cols: E A C V
[121 124 133 178]  (118)
[120 153 142 200]  (53)
[142 112 132 183]  (17)
[142 149 133 182]  (71)
[124 139 141 192]  (133)
where: [182]
(71), 4
down: [200 183 182 192]
V
common (17) (53): 
[142]
common (53) (17): 
[142]
common (71) (17): 
[142]
where: [178]
(118), 4
common (118) (133): 
[124]

cols: B F J Z W
[126 153 124 169 154] : (180)
[113 154 209 153 109] : (167)
[153 123 178  81 125] : (53)
where: [123]
(53), 2
down: [154 123]
F
where: [126]
(180), 1
where: [124]
(180), 3
common (180) (53): 
[153]
common (53) (180): 
[153]

cols: P L K R Y M
[128 128 129 128 125 124] -> (167)
[127 130 137 130 132 127] -> (133)
[115 114 155 156 206 198] -> (95)
[128 128 127 128 126 127] -> (71)
[128 129 129 127 123 122] -> (117)
[127 129 132 129 130 127] -> (30)
where: [126]
(71), 5
down: [123 130]
Y
down: [137 155 127]
K
down: [128 130 114 128]
L

cols: monit kesif dono Kili movib sut Tosit fuduf zenap ruk
[125 138 157 131 139 125 143 135 133 118] = (53)
[117  90  46 123 130 146 104 106 120 118] = (133)
[103 113  35 133 134 127 139 131 125 126] = (118)
[142 146 213 144 137 125 163 127 134 134] = (117)
[137 133 133 123 140 129 134 147 126 130] = (71)
[128 134 129 124 130 137 121 139 142 125] = (30)
[150 123 157 130 127 131 142 131 130 137] = (164)
[101 147 108 124 123 136 107 146 127 129] = (167)
common (53) (117): 
[125]
down: [142 107]
Tosit
where: [163]
(117), 7
find: [142 146 213 144 137 125 163 127 134 134]
(117)
find: [150 123 157 130 127 131 142 131 130 137]
(164)
common (133) (53): 
[118]

cols: S D X G N T H
[ 99 111  81 165  68 219  88]  (118)
[127 111  81 152 166  77 172]  (164)
[117 111 173 165  95 172  88]  (117)
[108 124 154 178 147 164 178]  (180)
[136  61 136 178  95  77 144]  (17)
[117  99  99 139 108 125 116]  (95)
[136 149 173 177 177 125 116]  (71)
down: [173 154]
X
where: [127]
(164), 1
find: [117 111 173 165  95 172  88]
(117)
down: [136 117]
S
common (17) (180): 
[178]
where: [166]
(164), 5
common (17) (71): 
[136]

cols: dero nesa Tiza vimo taful bovi rudan Rez
[ 50  91 144  75 131 131 101 144] = (180)
[ 90  90 101 144 133 113 114 181] = (167)
[ 50  91  67  75 131  90 101 144] = (117)
where: [133]
(167), 5
down: [101  67]
Tiza
find: [ 50  91 144  75 131 131 101 144]
(180)
down: [90 91]
nesa
down: [131 133]
taful
find: [ 90  90 101 144 133 113 114 181]
(167)
find: [ 50  91  67  75 131  90 101 144]
(117)

cols: finub zozo Luzuk ser
[219 141 145 149] : (133)
[ 89  42 113 145] : (164)
[118 138  65 130] : (95)
[104 122 111 112] : (71)
[120 220  87 136] : (48)
[ 98 119 184 150] : (30)
down: [141  42]
zozo
find: [ 98 119 184 150]
(30)
down: [145 130 112 136 150]
ser
where: [119]
(30), 2
where: [112]
(71), 4

cols: bava Vefi gebib vut
[169 133 132 174] = (118)
[110 134  94 179] = (17)
[ 96 131 152 107] = (180)
[110 142  94 179] = (95)
[ 72 136 167 101] = (167)
[130 126 127 121] = (48)
[128 128 128 129] = (133)
[114 146  81 201] = (117)
[167 134 132 169] = (30)
[ 72 136 167 102] = (53)
[164 133 134 169] = (71)
where: [146]
(117), 2
down: [134 131 142 136]
Vefi
find: [167 134 132 169]
(30)
down: [ 94 152]
gebib
where: [107]
(180), 4
down: [ 94 152  94 167 127 128  81 132 167 134]
gebib

cols: Nimi pap butet loru mut zono zivaz Monez fes
[ 77 140 128  97 115 160 114 133 199] -> (53)
[ 77 140 128  97 132 160 200 136 135] -> (118)
[146 163 105 135 135 164 101 134 129] -> (180)
common (118) (180): 
[135]
down: [136 134]
Monez
where: [115]
(53), 5
common (180) (118): 
[135]
down: [115 132]
mut

cols: ridod mizi kito baz regi loton vupuz Memak
[128 125 117 119 131 132 133 117] = (30)
[116 112 138  83 116 102 129 154] = (180)
[136 137 117 141 124 122 155 221] = (164)
where: [125]
(30), 2
common (164) (30): 
[117]
where: [102]
(180), 6
common (30) (164): 
[117]
down: [133 129]
vupuz
where: [154]
(180), 8
find: [128 125 117 119 131 132 133 117]
(30)

cols: guvik pame kuf Val fav puret gopob Dov
[116 158  35 137 153 139 145 118] -> (180)
[124 127 131 126 130 130 134 127] -> (95)
[123 128 121 131 125 132 134 133] -> (53)
[129 127 127 130 127 124 127 126] -> (118)
[130 116 111 127 128 128 149 135] -> (48)
[138 108 114 143 131 134 139 153] -> (133)
[132 121 123 132 128 128 133 129] -> (167)
find: [116 158  35 137 153 139 145 118]
(180)
common (48) (53): 
[128]

cols: Zedu Kofu vati bosak Difun bugo
[ 93 125 131 134 137  41] : (180)
[193 136 215 107 216 124] : (17)
[ 93 125 105 134 137 130] : (167)
where: [216]
(17), 5
where: [131]
(180), 3
find: [ 93 125 131 134 137  41]
(180)
where: [215]
(17), 3

cols: miz lona ludul pusat vafo
[105 105 170 131 195] -> (117)
[114 108 131 115 139] -> (17)
[117 118 130 173 115] -> (164)
[126 123 140  78 142] -> (53)
[203 207 127 120 131] -> (133)
[ 91  89 128 158 131] -> (167)
where: [91]
(167), 1
down: [105 108]
lona

cols: rud Giper runa gog zimuk vosik nidi
[105 115  94 120  41 122  86]  (167)
[ 90 143 125 110  95 154  67]  (71)
[ 90 139 125 110  87 146  68]  (180)
[115 105 130 114  34 113  95]  (133)
down: [41 95 87]
zimuk
down: [125 125 130]
runa
where: [130]
(133), 3
where: [113]
(133), 6
where: [114]
(133), 4
common (133) (71): 
[95]
down: [86 67 68]
nidi

cols: fekab let Zele Nup tufof Voko Zozes biso
[196 144 115 149 107 189 190 190] -> (133)
[ 65 167  87 196  43 147 190  79] -> (180)
[110 112 183  64 117 189 116 135] -> (95)
common (133) (95): 
[189]
common (95) (133): 
[189]
down: [149 196]
Nup
where: [147]
(180), 6
find: [196 144 115 149 107 189 190 190]
(133)
down: [189 147]
Voko

cols: kaluz vema Fene vam Zokeg gotas Sur kuza Pokub Moke
[119 120 144 120 146 111 146 111 153 121] -> (118)
[179 150 170 145 146 185 159  95 172 108] -> (30)
[112 111  85  48 187  47 194 128 135 158] -> (95)
where: [95]
(30), 8
common (118) (30): 
[146]
common (95) (118): 
[111]
where: [170]
(30), 3
where: [119]
(118), 1

cols: ropep Vum Patur Kor bevug dapak luv
[111 132  90  86 177 155 145]  (48)
[157  82 122 106 116 214 107]  (167)
[ 73 103 157 161 150 144  79]  (53)
[182 145 160  83 106 107 172]  (133)
[150 150 144 105  69 156 109]  (118)
common (167) (53): 
[157]
where: [82]
(167), 2
down: [103 145 150]
Vum

cols: Pab Biri dof fimu ripi fosub Baded Mota luz
[107 103 113 124 143 130 141  78 166] -> (30)
[ 78  95 133 162  96 125 125  76 100] -> (53)
[107 103 113 124  79 125 141 119 125] -> (95)
[ 78  95 133 162 129 130 141 104 135] -> (133)
common (30) (53): 
[78]
where: [119]
(95), 8
common (95) (53): 
[125]
where: [79]
(95), 5
common (53) (30): 
[78]
common (53) (95): 
[125]
where: [104]
(133), 8

cols: burok veb fupod nibes leg dep Ped sep Tene
[131  55 141 138 131 138 111  99 108]  (180)
[ 84 161 135 106 137 121 178 122 133]  (118)
[122  60 159 136  85 102  76 213 156]  (53)
[107 107 130 144 132 120 109 114 122]  (117)
[ 99  76 142 132 129 158 158 133 158]  (71)
where: [130]
(117), 3
where: [106]
(118), 4

cols: bof kot mebif Mub fupa
[173 119  92 170  75] -> (17)
[190 138 102  91  65] -> (133)
[153 121 161 160 148] -> (118)
[114 132  58 167 119] -> (48)
[136 125  71 123  46] -> (71)
[173 119 105 170  75] -> (180)
[157 104  64 148  69] -> (95)
[170 106 103 151  78] -> (30)
[ 72 148 154 118 118] -> (164)
[135 171 193 194 119] -> (167)
[170 106 100 151  78] -> (53)
where: [194]
(167), 4
down: [ 92 102 161  58]
mebif
where: [193]
(167), 3
down: [ 91 160 167 123]
Mub

